Below are the code and all the weights of a small trained network. Each question names an input and a class and asks about switching units off, where a switched-off unit gives its printed mean instead of its output.

import numpy as np


def w(rows, s, z=0):
    codes = np.array(rows[::2]) - 128.0
    scale = np.full(codes.shape[1], s)
    scale[-1] = z or s
    return codes * scale


def f(y):
    return np.maximum(y, 0)


def log_softmax(a):
    a = a - a.max(-1, keepdims=True)
    return a - np.log(np.exp(a).sum(-1, keepdims=True))


def net(x, mask):
    res = np.array(x, float).reshape(1, 4) / 4 @ E
    y = f(res @ A[0][:, :-1].T + A[0][:, -1])
    res = res + np.where(mask, y, B[0][:, -1]) @ B[0][:, :-1]
    return log_softmax(res[-1] @ U[:, :-1].T + U[:, -1])


A, B = {}, {}
E = w([
[53,88,254,143],'x0',
[83,179,133,222],'x1',
[159,222,179,137],'x2',
[209,76,135,175],'x3',
],0.006)
A[0] = w([
[124,75,23,144,104],'neuron 1',
[137,87,130,71,185],'neuron 2',
[151,116,59,105,250],'neuron 3',
[74,181,168,152,199],'neuron 4',
[120,99,94,129,105],'neuron 5',
[77,220,119,109,163],'neuron 6',
[145,104,90,120,197],'neuron 7',
[132,87,155,67,183],'neuron 8',
[143,152,117,129,226],'neuron 9',
[125,75,198,192,140],'neuron 10',
[134,103,129,84,132],'neuron 11',
[253,181,98,140,150],'neuron 12',
],0.019,0.0019)
B[0] = w([
[151,254,150,182,215],'neuron 1',
[96,151,169,68,177],'neuron 2',
[153,210,70,150,206],'neuron 3',
[64,86,129,215,221],'neuron 4',
[131,173,147,138,158],'neuron 5',
[45,112,55,164,203],'neuron 6',
[126,188,117,122,175],'neuron 7',
[89,125,193,69,184],'neuron 8',
[120,109,95,112,163],'neuron 9',
[220,75,184,175,225],'neuron 10',
[104,143,149,83,159],'neuron 11',
[196,65,2,33,254],'neuron 12',
],0.034,0.0093)
U = w([
[189,99,13,25,114],'0',
[59,131,94,73,2],'1',
[76,107,229,33,134],'2',
[139,226,128,150,147],'3',
[1,73,82,210,159],'4',
[209,42,203,177,166],'5',
],0.0049,0.0027)

Each question gives the input, the list of numbers given to net, and the class t.
The units are the neurons (one row each of A and B). Each row of codes is followed by its name. A weight is (code - 128) times the scale printed after its matrix; where a second scale follows, it is the last column's (A, B and U).
mask holds one flag per neuron, in row order. A switched-off neuron (its flag False) gives its mean, the last column of its row in B, instead of its output. The means were averaged over made-up inputs and are rounded, as every weight is.
A unit's drop is (log p(t) with every unit on - log p(t) with that unit switched off) / (log p(t) with every unit on - log p(t) with every unit switched off).
The circuit of an input: a set's keep is (log p(t) with only the set's units on - log p(t) with every unit switched off) / (log p(t) with every unit on - log p(t) with every unit switched off). Starting from all 12 units, units are removed one at a time, each time the one whose removal leaves the highest keep (on an exact tie, the one counted first), for as long as the keep stays at least 0.8.
circuit, biggest first: the units of the circuit, biggest drop first
k most important neurons: the k neurons with the biggest drops, biggest first
drop when u is switched off: that unit's drop, to one decimal
input [5,-5,4,7], class 5: circuit, biggest first	neuron 10
input [-2,-6,2,-6], class 1: 3 most important neurons	neuron 12; neuron 10; neuron 6
input [5,-5,3,-7], class 4: 2 most important neurons	neuron 6; neuron 4
input [-1,-1,5,-2], class 4: circuit, biggest first	neuron 6; neuron 3
input [1,-8,-8,-3], class 2: 3 most important neurons	neuron 8; neuron 2; neuron 11
input [1,-7,-6,-3], class 2: 2 most important neurons	neuron 8; neuron 2
input [4,-1,3,-1], class 4: 2 most important neurons	neuron 4; neuron 12
input [-5,0,-2,-3], class 3: drop when neuron 3 is switched off	0.1
input [-8,6,-4,-5], class 3: drop when neuron 1 is switched off	1.1
input [3,-3,3,-1], class 2: drop when neuron 3 is switched off	0.1
input [1,-4,-7,3], class 3: drop when neuron 1 is switched off	0.3
